Here is a tiny trained network, its code and every weight. The questions are about switching its units off for an input and a class, where a switched-off unit gives its printed mean instead of its output.

import numpy as np


def w(rows, s, z=0):
    codes = np.array(rows[::2]) - 128.0
    scale = np.full(codes.shape[1], s)
    scale[-1] = z or s
    return codes * scale


def f(y):
    return np.maximum(y, 0)


def log_softmax(a):
    a = a - a.max(-1, keepdims=True)
    return a - np.log(np.exp(a).sum(-1, keepdims=True))


def net(x, mask):
    res = np.array(x, float).reshape(1, 5) / 4 @ E
    y = f(res @ A[0][:, :-1].T + A[0][:, -1])
    res = res + np.where(mask, y, B[0][:, -1]) @ B[0][:, :-1]
    return log_softmax(res[-1] @ U[:, :-1].T + U[:, -1])


A, B = {}, {}
E = w([
[62,50,100,127,197,194,191],'x0',
[103,215,165,127,212,108,147],'x1',
[189,74,185,246,197,134,160],'x2',
[98,152,23,200,144,130,110],'x3',
[130,127,130,130,129,132,126],'x4',
],0.011)
A[0] = w([
[116,202,165,165,224,109,145,111],'N1',
[181,185,193,199,47,58,89,41],'N2',
[187,104,180,119,140,184,62,254],'N3',
[161,104,108,164,166,71,133,75],'N4',
[211,77,166,191,200,74,154,85],'N5',
[123,135,29,198,168,111,65,62],'N6',
[186,30,79,159,102,78,134,160],'N7',
[105,67,139,141,156,152,248,116],'N8',
],0.012,0.0093)
B[0] = w([
[127,29,135,166,101,31,217,237],'N1',
[3,69,160,173,171,234,148,243],'N2',
[136,183,136,138,182,68,82,254],'N3',
[115,194,36,50,49,180,113,160],'N4',
[103,183,52,4,133,136,95,244],'N5',
[149,137,223,71,237,98,28,200],'N6',
[96,87,151,147,115,14,182,216],'N7',
[100,133,140,183,177,166,80,239],'N8',
],0.011)
U = w([
[79,181,52,45,94,145,118,116],'0',
[118,58,150,128,103,70,158,122],'1',
[81,69,112,184,154,246,113,62],'2',
[170,118,223,72,154,131,108,125],'3',
[120,157,127,154,122,103,132,233],'4',
[155,203,114,199,115,100,142,145],'5',
[251,136,40,227,7,135,213,3],'6',
],0.014)

Each question gives the input, the list of numbers given to net, and the class t.
The units are the neurons (one row each of A and B). Each row of codes is followed by its name. A weight is (code - 128) times the scale printed after its matrix; where a second scale follows, it is the last column's (A, B and U).
mask holds one flag per neuron, in row order. A switched-off neuron (its flag False) gives its mean, the last column of its row in B, instead of its output. The means were averaged over made-up inputs and are rounded, as every weight is.
A unit's drop is (log p(t) with every unit on - log p(t) with that unit switched off) / (log p(t) with every unit on - log p(t) with every unit switched off).
The circuit of an input: a set's keep is (log p(t) with only the set's units on - log p(t) with every unit switched off) / (log p(t) with every unit on - log p(t) with every unit switched off). Starting from all 8 units, units are removed one at a time, each time the one whose removal leaves the highest keep (on an exact tie, the one counted first), for as long as the keep stays at least 0.8.
units of the circuit, in order: the units of the circuit, biggest drop first
k most important neurons: the k neurons with the biggest drops, biggest first
drop when u is switched off: that unit's drop, to one decimal
input [-2,0,-3,0,-1], class 5: units of the circuit, in order => (N5, N2)
input [-7,-5,2,-4,-7], class 2: most important neuron => (N2)
input [-6,-4,2,7,2], class 3: 2 most important neurons => (N6, N1)
input [-5,-3,-4,5,-5], class 2: units of the circuit, in order => (N5, N2)
input [-4,-6,2,-6,8], class 4: 3 most important neurons => (N1, N3, N6)
input [6,2,-2,-4,2], class 2: 4 most important neurons => (N8, N6, N5, N7)
input [7,5,-4,-7,1], class 2: 4 most important neurons => (N8, N6, N7, N5)
input [-5,4,5,6,0], class 3: 2 most important neurons => (N6, N1)
input [-8,7,0,4,-5], class 2: 2 most important neurons => (N2, N7)
input [2,6,-3,8,-7], class 3: 2 most important neurons => (N6, N7)
input [-1,5,6,4,-2], class 0: 2 most important neurons => (N5, N4)
input [-8,-6,-1,-4,5], class 2: 2 most important neurons => (N2, N1)
input [4,-4,2,-7,-8], class 4: units of the circuit, in order => (N6, N2, N8, N3)
input [7,7,-5,-3,6], class 1: most important neuron => (N2)
input [0,5,6,7,-4], class 3: drop when N1 is switched off => 0.7
input [-1,-2,8,-6,-6], class 0: drop when N5 is switched off => 0.8
input [-7,-2,-1,-5,-1], class 2: drop when N2 is switched off => 1.0
